Below is a small trained network, with its code and all its weights. Each question gives an input and a class and asks what happens when units are switched off, that is, made to give their printed mean instead of their output.

import numpy as np


def w(rows, s, z=0):
    codes = np.array(rows[::2]) - 128.0
    scale = np.full(codes.shape[1], s)
    scale[-1] = z or s
    return codes * scale


def norm(h):
    return h / np.sqrt((h * h).mean(-1, keepdims=True) + 1e-5)


def f(y):
    return y / 2 * (1 + np.tanh(0.7978845608 * (y + 0.044715 * y**3)))


def log_softmax(a):
    a = a - a.max(-1, keepdims=True)
    return a - np.log(np.exp(a).sum(-1, keepdims=True))


def net(x, mask):
    res = np.array(x, float).reshape(1, 7) / 4 @ E
    u = 0
    for l in range(4):
        y = f(norm(res) @ A[l][:, :-1].T + A[l][:, -1])
        res = res + np.where(mask[u : u + 7], y, B[l][:, -1]) @ B[l][:, :-1]
        u += 7
    return log_softmax(norm(res)[-1] @ U[:, :-1].T + U[:, -1])


A, B = {}, {}
E = w([
[180,137,139,78,114,154,4],'x0',
[144,82,71,157,49,87,63],'x1',
[82,183,222,158,118,163,184],'x2',
[110,209,137,142,138,98,180],'x3',
[147,33,159,132,62,182,215],'x4',
[158,138,112,63,210,96,59],'x5',
[235,128,222,49,140,71,156],'x6',
],0.0014)
A[0] = w([
[210,123,185,48,133,28,207,56],'L0N1',
[52,140,126,145,56,190,241,15],'L0N2',
[205,118,26,49,250,58,125,114],'L0N3',
[135,201,112,118,192,163,85,2],'L0N4',
[104,47,197,53,164,208,99,7],'L0N5',
[125,175,146,79,221,106,233,148],'L0N6',
[221,4,225,30,92,93,197,16],'L0N7',
],0.0017,0.00098)
B[0] = w([
[137,60,155,109,114,225,190,157],'L0N1',
[155,184,178,143,134,52,208,123],'L0N2',
[125,169,233,158,211,136,187,239],'L0N3',
[73,103,100,142,90,68,97,47],'L0N4',
[121,141,34,141,131,124,35,43],'L0N5',
[74,116,202,141,212,186,100,253],'L0N6',
[133,2,27,107,64,148,146,175],'L0N7',
],0.0015,0.0004)
A[1] = w([
[45,116,97,214,90,174,252,29],'L1N1',
[125,167,219,106,198,123,210,108],'L1N2',
[116,224,222,153,47,171,160,167],'L1N3',
[136,80,180,77,132,96,123,62],'L1N4',
[15,199,38,197,137,158,66,1],'L1N5',
[137,93,90,138,99,52,50,98],'L1N6',
[122,128,159,81,146,39,174,118],'L1N7',
],0.0025,0.00069)
B[1] = w([
[139,160,191,106,106,9,201,254],'L1N1',
[80,140,130,174,164,192,66,253],'L1N2',
[51,193,203,167,240,110,138,236],'L1N3',
[166,144,91,155,98,155,186,124],'L1N4',
[223,3,141,122,86,153,140,242],'L1N5',
[114,159,206,145,172,172,122,174],'L1N6',
[141,121,150,201,139,182,136,151],'L1N7',
],0.0022,0.00083)
A[2] = w([
[247,98,221,37,146,141,164,5],'L2N1',
[106,176,255,104,148,179,236,183],'L2N2',
[125,68,53,168,71,125,16,73],'L2N3',
[65,165,61,175,121,99,182,2],'L2N4',
[165,132,115,143,51,83,66,129],'L2N5',
[11,127,105,197,105,175,205,69],'L2N6',
[195,226,107,39,169,48,38,189],'L2N7',
],0.0026,0.00077)
B[2] = w([
[181,55,30,137,58,156,119,152],'L2N1',
[109,162,73,180,176,141,37,253],'L2N2',
[110,145,203,127,167,184,136,194],'L2N3',
[160,97,173,59,111,79,123,120],'L2N4',
[111,168,200,162,137,138,161,151],'L2N5',
[134,134,156,162,106,55,121,171],'L2N6',
[97,163,176,207,135,107,253,208],'L2N7',
],0.0033,0.0017)
A[3] = w([
[104,185,88,83,225,102,127,84],'L3N1',
[115,97,82,154,36,73,193,77],'L3N2',
[88,125,78,160,138,124,113,7],'L3N3',
[141,90,39,65,244,95,143,179],'L3N4',
[102,92,114,70,106,243,35,97],'L3N5',
[159,208,131,5,162,63,46,86],'L3N6',
[118,234,188,136,164,112,126,149],'L3N7',
],0.0031,0.0012)
B[3] = w([
[61,167,157,200,86,127,152,172],'L3N1',
[182,98,162,62,51,35,105,149],'L3N2',
[126,87,163,149,132,105,176,106],'L3N3',
[72,225,192,191,171,157,86,171],'L3N4',
[191,151,48,70,201,188,111,182],'L3N5',
[65,135,198,202,90,53,255,119],'L3N6',
[108,175,106,183,170,165,136,249],'L3N7',
],0.0028,0.0018)
U = w([
[143,61,123,98,6,43,181,31],'0',
[35,254,183,207,204,118,146,246],'1',
[185,100,57,48,166,243,59,103],'2',
],0.0067,0.0012)

Each question gives the input, the list of numbers given to net, and the class t.
The units are the neurons (one row each of A and B). Each row of codes is followed by its name. A weight is (code - 128) times the scale printed after its matrix; where a second scale follows, it is the last column's (A, B and U).
mask holds one flag per neuron, layer by layer. A switched-off neuron (its flag False) gives its mean, the last column of its row in B, instead of its output. The means were averaged over made-up inputs and are rounded, as every weight is.
A unit's drop is (log p(t) with every unit on - log p(t) with that unit switched off) / (log p(t) with every unit on - log p(t) with every unit switched off).
The circuit of an input: a set's keep is (log p(t) with only the set's units on - log p(t) with every unit switched off) / (log p(t) with every unit on - log p(t) with every unit switched off). Starting from the 12 units with the biggest drops (on a tie, the unit counted first), units are removed one at a time, each time the one whose removal leaves the highest keep (on an exact tie, the one counted first), for as long as the keep stays at least 0.8.
units of the circuit, in order: the units of the circuit, biggest drop first
unit that matters most: the unit with the biggest drop
k most important neurons: the k neurons with the biggest drops, biggest first
top k neurons in layer l: the k neurons of layer l with the biggest drops, biggest first
drop of u: that unit's drop, to one decimal
input [-7,1,1,0,3,-1,-4], class 0: unit that matters most -> L3N2
input [-7,-4,-7,-3,-3,-2,6], class 2: 3 most important neurons -> (L2N1; L1N3; L0N1)
input [-3,-4,-4,4,7,1,0], class 0: top 2 neurons in layer 3 -> (L3N2; L3N7)
input [1,3,5,-1,0,7,-3], class 2: units of the circuit, in order -> (L1N5; L3N5)
input [-3,-4,-7,-7,-4,-7,-7], class 0: 2 most important neurons -> (L1N1; L2N2)
input [4,4,-6,-1,-4,6,-7], class 1: units of the circuit, in order -> (L2N7; L3N6)
input [-2,7,6,4,2,4,-3], class 0: units of the circuit, in order -> (L1N5; L3N4)
input [8,-4,-7,-8,-8,-7,4], class 1: 2 most important neurons -> (L2N7; L1N5)
input [7,-3,1,0,-2,-8,7], class 2: 2 most important neurons -> (L2N1; L0N7)
input [-1,-2,-7,0,-2,5,7], class 1: 3 most important neurons -> (L3N4; L1N5; L2N7)
input [8,-5,4,6,6,-7,7], class 2: top 2 neurons in layer 2 -> (L2N1; L2N7)
input [-2,-8,-3,-8,3,-4,-8], class 0: 2 most important neurons -> (L1N1; L2N6)
input [6,2,-3,-2,-3,-2,2], class 1: 3 most important neurons -> (L2N7; L1N5; L2N5)
input [-3,-5,3,-8,0,6,5], class 2: units of the circuit, in order -> (L2N1)
input [2,-4,5,5,7,4,8], class 2: 2 most important neurons -> (L2N1; L0N7)
input [7,-8,-7,-4,-4,-1,6], class 1: 4 most important neurons -> (L2N7; L1N5; L3N6; L3N4)
input [-1,5,-1,7,2,2,5], class 2: top 2 neurons in layer 1 -> (L1N1; L1N7)
input [7,-4,7,-4,5,1,-2], class 2: drop of L3N5 -> 0.1
input [4,5,-3,5,1,-8,-8], class 0: drop of L2N6 -> 0.0
